How the units are linked:
dn π dl
dn θ fc
dn ξ ch
dn γ pz
dn ψ sb
nb π tp
nb θ lp
nb ξ tq
nb γ qt
nb ψ qj
jl π nc
jl θ zp
jl ξ pc
jl γ rg
jl ψ nl
nt π pc
nt θ dz
nt ξ jd
nt γ cq
nt ψ dn
lt π mg
lt θ lf
lt ξ jg
lt γ qz
lt ψ jj
cq π fc
cq θ mn
cq ξ lm
cq γ bz
cq ψ pz
nc π qt
nc θ rr
nc ξ jl
nc γ lg
nc ψ jq
gq π cl
gq θ jj
gq ξ gn
gq γ nh
gq ψ cc
rt π hj
rt θ dl
rt ξ mn
rt γ sb
rt ψ hz
hp π mt
hp θ gj
hp ξ qh
hp γ tc
hp ψ ld
zr π mp
zr θ lb
zr ξ ld
zr γ rm
zr ψ sl
rg π lg
rg θ hj
rg ξ fc
rg γ hz
rg ψ zc
nh π gm
nh θ rf
nh ξ sl
nh γ lt
nh ψ rn
jq π qg
jq θ sc
jq ξ nl
jq γ zq
jq ψ nb
gm π ch
gm θ lm
gm ξ nh
gm γ mg
gm ψ zd
dc π mn
dc θ ch
dc ξ cc
dc γ zd
dc ψ bz
mp π jj
mp θ qz
mp ξ zr
mp γ sg
mp ψ nh
hb π sf
hb θ rq
hb ξ gr
hb γ lz
hb ψ qq
jb π gn
jb θ zr
jb ξ hq
jb γ pj
jb ψ tr
nz π tq
nz θ zc
nz ξ sb
nz γ jl
nz ψ gt
sb π nz
sb θ zb
sb ξ bc
sb γ pc
sb ψ cm
qq π cj
qq θ fr
qq ξ cd
qq γ qh
qq ψ gl
rp π ph
rp θ nt
rp ξ cl
rp γ ch
rp ψ mn
ph π cm
ph θ pc
ph ξ rp
ph γ dn
ph ψ rt
pf π qh
pf θ pb
pf ξ bp
pf γ ht
pf ψ hb
bz π fh
bz θ bc
bz ξ bf
bz γ rp
bz ψ dz
ld π zr
ld θ qp
ld ξ sf
ld γ zs
ld ψ pj
tp π mh
tp θ cd
tp ξ nb
tp γ bt
tp ψ pb
jd π nt
jd θ mf
jd ξ jj
jd γ lm
jd ψ ch
qr π sr
qr θ nb
qr ξ dj
qr γ zt
qr ψ bp
rl π pz
rl θ bz
rl ξ mg
rl γ mf
rl ψ nt
zb π zc
zb θ hz
zb ξ pz
zb γ bh
zb ψ jl
pz π zb
pz θ fh
pz ξ rl
pz γ dz
pz ψ pc
pc π jl
pc θ bh
pc ξ nt
pc γ fc
pc ψ dl
jg π lt
jg θ nm
jg ξ mt
jg γ lb
jg ψ mp
lm π cq
lm θ dc
lm ξ rf
lm γ bf
lm ψ rl
gt π zt
gt θ nc
gt ξ cm
gt γ nl
gt ψ dg
bf π bz
bf θ zd
bf ξ lf
bf γ cl
bf ψ mf
zq π lp
zq θ qr
zq ξ zc
zq γ rr
zq ψ qt
bp π pf
bp θ qj
bp ξ rr
bp γ tj
bp ψ gr
dz π bh
dz θ ph
dz ξ mf
dz γ mn
dz ψ fc
hz π dj
hz θ nz
hz ξ fh
hz γ cm
hz ψ zp
dg π tj
dg θ jq
dg ξ hj
dg γ tq
dg ψ qr
rq π tc
rq θ hc
rq ξ ht
rq γ mh
rq ψ fr
tg π tr
tg θ pj
tg ξ lc
tg γ tt
tg ψ zl
nf π jp
nf θ jg
nf ξ tt
nf γ zr
nf ψ gn
mf π dz
mf θ rp
mf ξ ft
mf γ dc
mf ψ cq
jj π jd
jj θ ft
jj ξ mp
jj γ rf
jj ψ gm
tr π tn
tr θ sl
tr ξ tg
tr γ nf
tr ψ nm
fc π rg
fc θ rt
fc ξ cq
fc γ fh
fc ψ zb
qz π ft
qz θ gq
qz ξ lb
qz γ tn
qz ψ rf
gl π tt
gl θ hp
gl ξ tm
gl γ sf
gl ψ hq
tb π gj
tb θ gl
tb ξ pb
tb γ hc
tb ψ tc
gj π zl
gj θ tt
gj ξ tb
gj γ hq
gj ψ qp
bc π sb
bc θ pz
bc ξ zd
bc γ nt
bc ψ ph
fr π zs
fr θ lc
fr ξ lz
fr γ tb
fr ψ hp
mn π rt
mn θ dn
mn ξ dc
mn γ bc
mn ψ fh
gn π gq
gn θ mp
gn ξ jb
gn γ sl
gn ψ tn
ht π rq
ht θ gp
ht ξ tj
ht γ tp
ht ψ lz
zd π bc
zd θ rl
zd ξ rn
zd γ jd
zd ψ rp
zs π rm
zs θ tg
zs ξ fr
zs γ gj
zs ψ mt
mh π lc
mh θ qq
mh ξ tp
mh γ tm
mh ψ tb
fh π hz
fh θ sb
fh ξ bz
fh γ ph
fh ψ bh
tq π nb
tq θ zq
tq ξ nz
tq γ nc
tq ψ zt
rm π sg
rm θ tr
rm ξ zs
rm γ zl
rm ψ jg
qh π hp
qh θ tb
qh ξ pf
qh γ rq
qh ψ sf
tn π cc
tn θ nh
tn ξ tr
tn γ jp
tn ψ lf
bh π zp
bh θ cm
bh ξ dz
bh γ rt
bh ψ rg
nm π lf
nm θ jp
nm ξ zl
nm γ gn
nm ψ qz
sr π lz
sr θ tp
sr ξ qr
sr γ qj
sr ψ pf
zl π nm
zl θ nf
zl ξ gj
zl γ jb
zl ψ lb
gr π hb
gr θ ht
gr ξ sc
gr γ sr
gr ψ cd
cc π dc
cc θ gm
cc ξ tn
cc γ rn
cc ψ bf
qp π lb
qp θ jb
qp ξ tc
qp γ tg
qp ψ rm
nl π jq
nl θ lg
nl ξ dl
nl γ zc
nl ψ tq
tj π ht
tj θ qg
tj ξ dg
tj γ nb
tj ψ sr
pb π tb
pb θ tm
pb ξ qj
pb γ gp
pb ψ rq
tt π nf
tt θ mt
tt ξ gl
tt γ ld
tt ψ jb
bt π tm
bt θ pf
bt ξ qt
bt γ gr
bt ψ gp
gp π hc
gp θ hb
gp ξ qg
gp γ cd
gp ψ mh
tc π qp
tc θ hq
tc ξ rq
tc γ lc
tc ψ zs
rn π zd
rn θ mg
rn ξ jp
rn γ jj
rn ψ cl
lz π fr
lz θ mh
lz ξ sr
lz γ pb
lz ψ qh
sl π nh
sl θ sg
sl ξ pj
sl γ jg
sl ψ jp
rf π lm
rf θ cc
rf ξ sg
rf γ lf
rf ψ mg
ch π dn
ch θ cq
ch ξ gm
ch γ rl
ch ψ bc
qj π pb
qj θ bt
qj ξ zt
qj γ qg
qj ψ ht
rr π bp
rr θ zt
rr ξ zp
rr γ dg
rr ψ sc
lf π bf
lf θ rn
lf ξ nm
lf γ gq
lf ψ ft
lb π qz
lb θ gn
lb ξ qp
lb γ tr
lb ψ sg
zt π qj
zt θ qt
zt ξ gt
zt γ jq
zt ψ tj
pj π sl
pj θ rm
pj ξ cj
pj γ mt
pj ψ nf
cm π gt
cm θ jl
cm ξ ph
cm γ dl
cm ψ hj
lp π cd
lp θ sr
lp ξ zq
lp γ bp
lp ψ bt
ft π mf
ft θ cl
ft ξ qz
ft γ cc
ft ψ lm
mt π jg
mt θ zl
mt ξ hp
mt γ qp
mt ψ zr
sf π ld
sf θ tc
sf ξ hb
sf γ fr
sf ψ cj
hq π jb
hq θ ld
hq ξ hc
hq γ cj
hq ψ tg
cl π rp
cl θ jd
cl ξ gq
cl γ gm
cl ψ dc
mg π rl
mg θ bf
mg ξ lt
mg γ ft
mg ψ jd
hc π hq
hc θ sf
hc ξ gp
hc γ qq
hc ψ lc
lg π sc
lg θ dg
lg ξ rg
lg γ dj
lg ψ zq
dl π nl
dl θ rg
dl ξ dn
dl γ zb
dl ψ nz
zc π zq
zc θ dj
zc ξ zb
zc γ zp
zc ψ nc
qg π gp
qg θ gr
qg ξ jq
qg γ lp
qg ψ tp
cd π qq
cd θ lz
cd ξ lp
cd γ pf
cd ψ tm
tm π gl
tm θ qh
tm ξ bt
tm γ hb
tm ψ hc
hj π dg
hj θ nl
hj ξ rt
hj γ nz
hj ψ dj
qt π bt
qt θ bp
qt ξ nc
qt γ sc
qt ψ qg
sg π rf
sg θ tn
sg ξ rm
sg γ nm
sg ψ lt
dj π qr
dj θ tq
dj ξ hz
dj γ gt
dj ψ rr
jp π rn
jp θ lt
jp ξ nf
jp γ mp
jp ψ gq
zp π rr
zp θ gt
zp ξ bh
zp γ hj
zp ψ lg
cj π pj
cj θ zs
cj ξ qq
cj γ hp
cj ψ tt
sc π gr
sc θ tj
sc ξ lg
sc γ qr
sc ψ lp
lc π tg
lc θ cj
lc ξ mh
lc γ gl
lc ψ gj

The rows follow the links: the fewer symbols apart two units are, the more alike their rows tend to be.

Each row is also shifted at random along 7 hidden directions that mean nothing.

Some units, each with a row of numbers:
gr:  157  -156  -166   231   262  -225   181  -518   302  -250   -75  -241   223    -5    -1    85  -222   238   239   -83  -227    36   173  -199   145  -259   100   100  -372   101   190   330    22   124   -67  -291  -261   307
gq: -160  -134   338  -348  -588  -227  -303     6  -126   333   168   -27  -281   119  -125  -297   -48  -248   -93   -33   483  -182  -190  -356  -286   426  -172   183   502  -129  -189   -91    34  -166  -187   217   113  -175
ht:  -84   -76   337   269   171    30   171  -148   438  -188   115  -211   323   213   385    20    49   375   -89   230  -359   -61  -129   185    88  -296   400    31  -269   -29   275   166   -56    -9  -522   -46    79    35
zc:  289   209   179   267   541   127    30    44   -16  -251    35    71    52   -30   442   192    15    17    -2  -181  -617    74    23   321   442  -387   153  -135  -283   -49    -7    52  -252    54  -205   190   -48  -112
lc:  328  -261  -388   -54  -173    25   302    75    31   134  -370  -270    85    93  -457   -56  -447   313    57   -29   258     5  -239  -145  -396   194   137   450   381    82   139   102   227   -32  -116   -88    49    74
dl: -390  -188   246    64   -99  -182  -305   -48    99   -33    72   -69  -470   -89   368   -77     7  -523    -7  -268  -127   -92   189   -91   232  -177  -242   -63   440  -114   -71   294  -268  -180  -381     1  -238   -50
gp: -331   -75    17     1   338   299   317   -30    77  -318  -198   -83   172   189  -382   195  -273   358   205  -300  -327    94  -104   -35   164  -196   420   340    31    88   370   129    54    41   -75  -333     3  -201
nb:  241  -263  -374   583   -24  -236   261   373   217    49   -15  -100   111  -531   160  -503   109   -93  -143   929    50    56   179   480  -264  -159  -469  -251   143   131   -77   497    43   157   213  -168   312   792
tb:  305   -87  -130   162    -9   148   377   186   144     4   -25  -122   342   -52  -154  -206   105   461  -116   477    12    21  -183   258  -310    25   257   109   -47     1   172    -6   210   152     4    22   273   201
dj:  630     8   235   -29   544   -87   198    63  -388  -315   -89    30  -222  -122  -528   -32  -525  -169   388  -714  -524    91   -96  -206   474  -271    77   453   453   126   177   217  -147   146    82  -227   114  -325
tq:  628    -9   143   275    63  -326   230   257   200     8  -150  -133   -93   -68   693  -137   188  -108  -107    16  -395    -1  -226   384   -67  -375   135   -23   260    51    40   149  -141   332  -549   204   108    26
qg:   93   -40   388   581   456   -76   142    -7   280   -83   282  -334   521  -191   503  -281  -148   568  -249   591  -469  -128   -70   336    42  -215   182   -44  -541  -307   -30   284  -168    60  -497   556   150   338
sl: -175   299  -201  -253    60   329    85   134  -225    89  -134   159   275   208  -218   272    -2   355   -66   -24   127    82  -202    93  -105   256   236   -12  -344    49   -52  -465   178    48   316   184    99  -219
bz: 1086   452  -296    31   -76  -270   -61   202  -172   280  -252   234  -120    99   622   273   115  -353  -121    -1   -31   126  -120   363   -18   -61  -226  -352  -174   284  -398  -304  -101   105    98   295    22    72
pz:  812  -145   739  -134   108   335  -448   147  -248  -145   547    76  -340  -275  -188  -233   165  -266   -47  -182  -130  -167   241  -143   335    56   -84    11   397  -515    13   114  -229  -254  -131   196   -59  -432
mg:   36   308   278  -157   261   323  -458  -269  -342   -13   299   170   199   118  -139   275  -293   173     1  -115    23   -54   183  -196   412   284   -54  -110  -669  -268  -257  -243  -112  -391   309   355  -131  -173
dc: -381   175  -318  -327  -198   348  -256   209  -171    68  -311   348  -446   214    14   468    52  -548    -3  -456   155   190   100    82   153    16  -248  -215   313   187  -114  -223   -88  -278   218  -313  -190  -357
pf: -730  -245   303    95   107   310   232   129   179  -295    49   -56   102   109  -307  -140   -87   126    95   118  -200    67   -31   119   128  -194   205   248   384    38   389   315    21   -84  -118  -467   327   -85
bh:  402  -141  -228   187    51   243  -333   153    -9   -56    40   104  -316  -258   128    65   -91  -420   -85   138    20    55   456   148   231   -88  -519  -370   198  -106  -156   336  -225  -390   142  -155  -216   174
nz: -277   202  -483   158   574    58   -21  -298   -56  -320  -250    66  -153  -160   149   516  -115  -186   244  -598  -434   163   365   -70   473  -394   -86  -221  -428    88   -59    80  -187    69   195  -149  -565   -13
tg: -113  -158   444  -142  -631  -790  -119  -761   429    86   489     1   288   247   -54  -428   485   -32   140   483   564  -194    84  -548  -192   227   -35   -82  -471   239   102   -27   239   245   218  -452   208   413
lb:  312   198   446  -417  -332  -338    64  -132   -44   226   -10    38   150   539   -46     0   -13    82    36  -222   180   -59  -530  -237  -118   240   329   299    12   200    40  -389   107   148  -179   109   319  -323
rm: -817   219   120  -201  -117  -160   119  -150   -46    91    21   130   321   277  -170    21     8   194    49   111   152    27  -210   -78   -90   205   176    65  -371   224    13  -345   154   180   268   -17   278   -34
tr:  751   -15   638  -409  -359   385  -170    69    82   -17   240   208   129   528  -340    59   128    38  -110    84   238    -1  -206   -67    41   267   267   133   213   -11   215  -198    79  -317    13  -296   392  -469
qp: -217  -127    69  -297    20   862  -195   -44   -19  -201    37    68   220   397  -774   354  -396   371    16   -58   229    65   108  -218   176   290   227   174   -34  -208   230   -41    86  -588   191  -344    12  -322
nl:  372   223   400   230   520  -301    47  -385    32  -339   300    58   142  -170   411    58   321     0   147  -225  -619   -48   150    -5   481  -401   176  -178  -615    11    38     5  -160   373     7    75  -124   -33
qz: -370   -49   180  -350  -182   164  -227   -38  -274    78   344   118   -34  -186  -536  -219   238    58     1    39   416  -151   116  -356  -139   460  -104    24     2  -277   -82  -212   142   -59   384    81    22  -167
rf: -788   320  -344   -43   218   341  -319  -254  -170   100    38   -31   228   -68   240   429    -6   388  -152   -98   102   -85   213   -78     8   248    65  -281  -928  -412  -343  -421    -7  -174    92   694  -565   -18
mt: -313   -69   109  -237  -139   561  -201  -177   199   -81    80    40   224   470  -283   310   -13   307   -86    50   227    15    34  -139    26   184   260    -4  -213  -118   221  -155    89  -416   -14  -264   -82  -253
rp:  814   285   189  -172     9    24  -168   213  -275   125   -32   230  -200   159   177   184   -17  -329   -46  -303   -98    64  -130   123   232   -25   -75  -107   110    61  -181  -249  -167   -87    51   212    97  -321
cc: -199   175   141  -199    73   277  -446  -284  -248     5   298   117    43    49  -194   217  -192    59   -34  -100   175   -63   212  -276   242   299  -132  -119  -495  -273  -199  -233   -46  -340   264   247  -250  -148
tc:  -53  -349   302   -62  -299   269    53    78   287    58   123  -269    75   123  -195  -263    35   359  -152   228   213  -150  -172   -91  -387   186   305   318   409  -288   324    85   119  -187  -524    36    99  -161
cm:  693   177  -176   185   359  -536    11   -40  -365   116  -322     0  -136   -81    12    35  -992  -321   248  -368  -274   115   -95  -111   341   -82  -406   142    41   292  -372   301  -202    -2   164   189    32   244
qj:  529  -452   464   267    -1   182   -68  -149   478  -280   256  -257    49    16    40  -198     7    99     1   258  -147  -102   190   -41   110  -211   123    41   166  -215   327   488   -94  -257  -452  -312   -18    93
zb: -218  -144  -694    73   -84   192  -203   179    49   114  -554   -81  -598   -43   359   377  -283  -524   -35  -449     1   147   225   136    62  -199  -402  -181   481    30  -131   242  -237  -360  -264  -114  -549   -16
zr:  214   249   -22  -349    89   417    12     8  -165    14  -222    98   270   550  -373   477  -384   372     1  -323    59   122  -276   -59   112   218   359   219  -192    96    96  -364   108  -242    85   -29    91  -412
sf:  508  -278  -252   -35  -363  -122   229  -115   367    98  -220  -271    45   127    -6   -57   209   234   -18    13   253   -59  -179  -135  -477    15   291   179   189    46   266   -11   190   154  -390  -147  -134    55
zt:  120  -228    60   292   243   117    68    -5   253  -243   197  -200   -73  -419   240  -188   459    95   -44    82  -294  -112   207   126   -29  -301   129   -97    34  -300   205   227   -86   156  -303    35  -248    79

From each start, follow one symbol. Which unit do you reach?
Answer with the unit's name.
1409  -270   520   204   206   456    20    22   376  -283    95  -114   318   400  -125    61  -481   273   -55   258  -299     4   -60   179   284  -158   259   184    97   -40   348   433  -119  -459  -397  -340   316   -68
π: mh
 -50  -216   307  -118  -339    44   -72  -234   203    33   229  -108   226   273  -374  -169  -167   238   -46   301   386   -99   -26  -281  -132   299    96   195   -38    -5   145    58   147  -209   -29  -205   223    69
ψ: pj
 117  -249  -204   293   340   -35   195  -160    67  -195  -114  -284    41  -267  -188   -85  -436   200   160   -66  -206    21   118  -139    45  -185   -25   229    31   -11   109   425   -34    40  -112   -71  -184   251
θ: sr
 505  -287    35    51   -67   326   211   291    -4   -19    49   -82   290   -93  -668  -316  -226   355   -55   501   242    17  -111    86  -267   244    59   296   353   -71   193   187   208  -130   170  -214   455   105
θ: hp
 188   354   513  -154   100   175  -359    52  -298    80   230   272    85   293   113   203  -183  -107  -124   -77  -123    10   -84    88   374   137    -2  -125  -270   -57  -240  -241  -177  -267    65   302   230  -302
π: nt
 -26  -412   -60   375   131   518    89   453   237  -212   149  -119  -111  -471     9  -271   286    19  -212   491  -158     4   299   402   -58  -214   -91  -125   495  -308   187   440  -112  -154  -209  -146   -41   115
γ: qr
 202  -511    18   154   165   620   -30   133   251  -394   124  -193  -239  -348  -234   -99   164    22   -11   -11  -141   -58   376    15    70  -190    56    30   483  -426   349   414   -64  -263  -300  -334  -314  -136
π: bt
1101  -305   336  -165  -379   -72   105    20   173   262  -159  -384   108   458  -234  -207  -623   316   -65   -83   193  -137  -500  -250  -376   257   297   634   545   -69   201   121    94  -235  -733   156   252  -172
ξ: qh
-285    88   -17  -185   -55   301   -26  -100   -11   -11   -37   168   306   388  -422   212  -189   253    26   116   236    61   -86   -58    60   233   151    61  -243   100    77  -186   141  -220   310  -243   191  -103
ξ: hq
 137   209   156   316   587   -23    39  -245    25  -413   350   177   183  -375   240    88   500    61    96    74  -566    35   339   168   469  -418    60  -357  -710   -76    45    35  -105   377   296   -33  -180   125
ψ: dg
-306   133  -219  -353  -280   -51    -3  -186  -101    84    73   208    47    10  -342    61   532    16    80    44   422   -35    75  -224  -238   278    27  -118  -286   100    18  -413   268   221   540  -211   -50     1
θ: jp
  23   139    35   169   557  -171   277   -59   -71  -240   -58   -63   -40  -287   216    32   112    74   183  -410  -595    -2   -22    31   233  -380   240    64  -208   -14    77    25  -114   459  -155   192  -161   -97
ξ: jl
 -23   -64  -104  -239  -291   663  -230   333  -135    73   187   220   -47   -89  -449   -19   296    41  -236   366   492    -7   164    81  -194   410  -180  -159   174  -290   -42  -201   142  -371   390   -72    64  -165
θ: nh
-256  -123   -30  -228  -203   811  -126   302     8   -30  -166   141   121   457  -589   239  -324   131  -127   197   325   134   -72   128    28   260    37   135   326    48   201   -42   116  -606   183  -453   301  -276
ψ: nf
-860  -284    31   -32    58   526    42    37    49   -73   173  -188   267  -115  -552  -113   -98   508   -65   245   202  -100    58  -125  -179   269   202   250   -21  -351   185    37   183  -201    20    30    22   -45
ψ: tt
-951  -100   498   -17  -188  -424   139  -141    56   265   261  -295   367    59  -113  -482  -261   455   -58   244   127  -212  -393  -260  -328   333   243   410   -53  -143    -8    -6   137   137  -308   434   350   129
π: zl
-202   399   204  -144   -53  -209  -221    24  -228   316  -145   108   -10   395   450   294  -417  -115  -132  -229   -16    -4  -290    66   124   147   -47   -49  -188    78  -379  -301  -146  -154  -211   542    96  -198
ξ: lf
